Each row has a name. Each question is about the rows just above it.

R: [103 153  98  79 130 124 151  66 166]
M: [ 96 160 109  92 130 141 163  33 156]
T: [ 95 155  86  66 137 119 165  73 162]
B: [ 85 151 108  83 143 150 169  48 153]
U: [109 150 107 126 112 126 158 113 125]
C: [ 94 163  81  80 138 111 180  91 179]
V: [118 148 104  75 101  98 149 140  92]
Y: [118 148 104  75 101 141 141 140  92]
A: [127 132 132 132 127 127 127 125 127]
J: [110 126 130 142 133 140 124 121 110]
Q: [149 100 128 149 128 127 149 149 131]
Times [140] occurs in J:
1
Whose row is [103 153  98  79 130 124 151  66 166]?
R
What are the next 2 entries after [126 130 142]?
[133 140]
How many times does Y hold [101]?
1
Times [127] occurs in A:
5

D: [122 139 107  99 123 196  87  45]
Z: [ 91 128 128  54 128 150 128 184]
K: [149  61 124 182  80 149  47 194]
G: [112 230  54  97 181 163  95 129]
L: [135  46 179 119 196 133 136 156]
E: [128 240  55 107 172 158  99 113]
Repeated in Z:
[128]
Which value appears more than once in K?
[149]

N: [121 128 102 126  41 100 215 145 197]
H: [146 146 117 156 140 130 146 146 118]
F: [126 166 120  90 125 125 134 106 145]
P: [122 122 122 139 135 122 122 122 122]
W: [102 124 118  82 128 122 145 104 155]
Which value appears more than once in H?
[146]
Count of [125] in F:
2
The row with [146 146 117 156 140 130 146 146 118] is
H
Repeated in P:
[122]
Times [118] occurs in H:
1

katag: [212  33 164  38 216 128 213  33 164 154 164]
sof: [137 216  84  38 216 128 213  33 164 154 164]
bonar: [222 117 130 134  44 130 197  36  48  93 120]
The row with [137 216  84  38 216 128 213  33 164 154 164] is
sof
Whose row is [212  33 164  38 216 128 213  33 164 154 164]?
katag

Tika: [114 107 155 152 123 128  59 158 122  85]
kive: [114 107 155 122  80 123 182 158 107 114]
sofuv: [114 107 155 152 128 108  59 127 151  81]
Times [107] occurs in kive:
2
Times [122] occurs in kive:
1
How many times does sofuv hold [81]?
1
How many times does sofuv hold [108]?
1

fut: [ 96  96  96 109 107]
Zepog: [162  96 122 122 123]
bok: [135 135 131 127 131]
Sor: [123 130 125 125 123]
Ranid: [ 79 179 153 217 104]
fined: [162  96 122 109 107]
Times [96] occurs in fut:
3
Count of [123] in Sor:
2

nire: [130 125 133 129 125 126 131 130 125 140 126 135 126 126 125 126 129 136
 130 131 115 132 127 133 118 130 131 121 135 119 125 126 127 126 127 130
 130 126 129 126 131 129 129 134 133 129]
Godi: [130 131 133 129 132 135 136  96 123  68 126 135 126 126 125 126 129 136
 130 131 115 132 127 133 118 130 131 121 135 119 125 126 127 126 127 130
 130 126 129 126 128 129 126 127 125 128]
kuret: [133  97 131  91 132 136 123  68 135  96 112 114 101 137 108 172 103 115
  93  90 228 129 135 128 212 117 108 178  87 178  77 130  84  70 111 147
 120  93 122 130  65 107 128 107 107 115]
Whose row is [130 131 133 129 132 135 136  96 123  68 126 135 126 126 125 126 129 136
 130 131 115 132 127 133 118 130 131 121 135 119 125 126 127 126 127 130
 130 126 129 126 128 129 126 127 125 128]?
Godi
What are the next 2 entries after [132 136 123  68 135  96]?
[112 114]
Give the next 2 entries after [93 90].
[228 129]

bif: [119 221 177 119 221 119 213]
mida: [178  67  46  75 106 175  91]
Tato: [ 92 132  80  41  40 217  64]
Tos: [ 57 175 118 156 205 171 218]
nolev: [175  57 202 202 103 202 175]
Sufoz: [ 92  57 118 156 103  92  39]
bag: [219  31 211  91 102  27  40]
Duti: [ 92 132  80  59 203 108 143]
Nesu: [175  57 224 156 103 202  39]
The next 2 entries after [118 156 103]:
[92 39]
What are the next 2 entries after [ 31 211  91 102]?
[27 40]
What are the next 2 entries after [175  57 202]?
[202 103]
Count of [202] in nolev:
3
What are the next 2 entries after [175  57 202 202]?
[103 202]
Count of [119] in bif:
3
Times [40] occurs in Sufoz:
0

Meti: [106  45 166  87 112 179 164 169]
fom: [165 166 165 189 165 174 120 160]
febu: [165 165 189  87  87  87 165  87]
What are the next 2 entries after [165 189  87  87  87]?
[165  87]
Which value appears more than once in fom?
[165]
How many times does febu hold [166]?
0
Count of [165] in febu:
3
Give the next 2 entries after [165 189  87].
[87 87]

